Below are the code and all the weights of a small trained network. Each question names an input and a class and asks about switching units off, where a switched-off unit gives its printed mean instead of its output.

import numpy as np


def w(rows, s, z=0):
    codes = np.array(rows[::2]) - 128.0
    scale = np.full(codes.shape[1], s)
    scale[-1] = z or s
    return codes * scale


def f(y):
    return np.maximum(y, 0)


def log_softmax(a):
    a = a - a.max(-1, keepdims=True)
    return a - np.log(np.exp(a).sum(-1, keepdims=True))


def net(x, mask):
    res = np.array(x, float).reshape(1, 2) / 4 @ E
    y = f(res @ A[0][:, :-1].T + A[0][:, -1])
    res = res + np.where(mask, y, B[0][:, -1]) @ B[0][:, :-1]
    return log_softmax(res[-1] @ U[:, :-1].T + U[:, -1])


A, B = {}, {}
E = w([
[24,171,90,38,72,138,11,83,43],'x0',
[176,194,143,141,75,185,142,236,48],'x1',
],0.012)
A[0] = w([
[151,112,126,145,130,111,181,142,162,129],'N0',
[144,131,120,146,161,133,89,107,135,127],'N1',
[155,123,118,144,108,124,185,157,170,253],'N2',
[115,159,119,125,97,142,123,179,42,190],'N3',
[90,136,114,103,98,118,52,97,60,133],'N4',
[105,99,106,133,134,77,120,3,184,179],'N5',
[90,95,155,104,112,128,128,86,199,127],'N6',
],0.019,0.0054)
B[0] = w([
[70,149,101,146,253,108,172,133,106,208],'N0',
[120,89,125,108,173,124,112,117,89,146],'N1',
[181,109,243,212,89,157,120,113,120,222],'N2',
[132,159,95,99,96,50,98,120,82,216],'N3',
[57,177,142,87,152,144,210,96,140,246],'N4',
[193,27,129,115,88,216,41,105,225,254],'N5',
[171,96,92,74,212,154,156,239,94,193],'N6',
],0.022,0.025)
U = w([
[130,106,168,158,18,168,118,112,128,160],'0',
[66,129,97,71,122,168,161,117,140,54],'1',
[159,149,180,239,190,99,162,134,113,154],'2',
[172,179,84,127,42,16,75,168,44,114],'3',
[61,96,24,159,130,103,101,250,126,2],'4',
[198,36,86,127,210,166,84,164,185,141],'5',
[26,254,72,96,96,54,169,87,96,158],'6',
],0.0089,0.0037)

Each question gives the input, the list of numbers given to net, and the class t.
The units are the neurons (one row each of A and B). Each row of codes is followed by its name. A weight is (code - 128) times the scale printed after its matrix; where a second scale follows, it is the last column's (A, B and U).
mask holds one flag per neuron, in row order. A switched-off neuron (its flag False) gives its mean, the last column of its row in B, instead of its output. The means were averaged over made-up inputs and are rounded, as every weight is.
A unit's drop is (log p(t) with every unit on - log p(t) with that unit switched off) / (log p(t) with every unit on - log p(t) with every unit switched off).
unit that matters most: the unit with the biggest drop
k most important neurons: the k neurons with the biggest drops, biggest first
drop of u: that unit's drop, to one decimal
input [0,1], class 3: 4 most important neurons	[N5; N4; N0; N2]
input [-2,5], class 3: 3 most important neurons	[N5; N4; N3]
input [-1,6], class 3: unit that matters most	N4
input [1,5], class 3: 2 most important neurons	[N4; N0]
input [-1,2], class 2: 2 most important neurons	[N5; N4]
input [7,-4], class 1: 2 most important neurons	[N4; N2]
input [-2,7], class 3: 2 most important neurons	[N3; N4]
input [4,0], class 6: drop of N5	0.1
input [0,3], class 3: drop of N4	0.4
input [-4,0], class 2: drop of N5	0.4
input [2,8], class 6: drop of N2	0.2
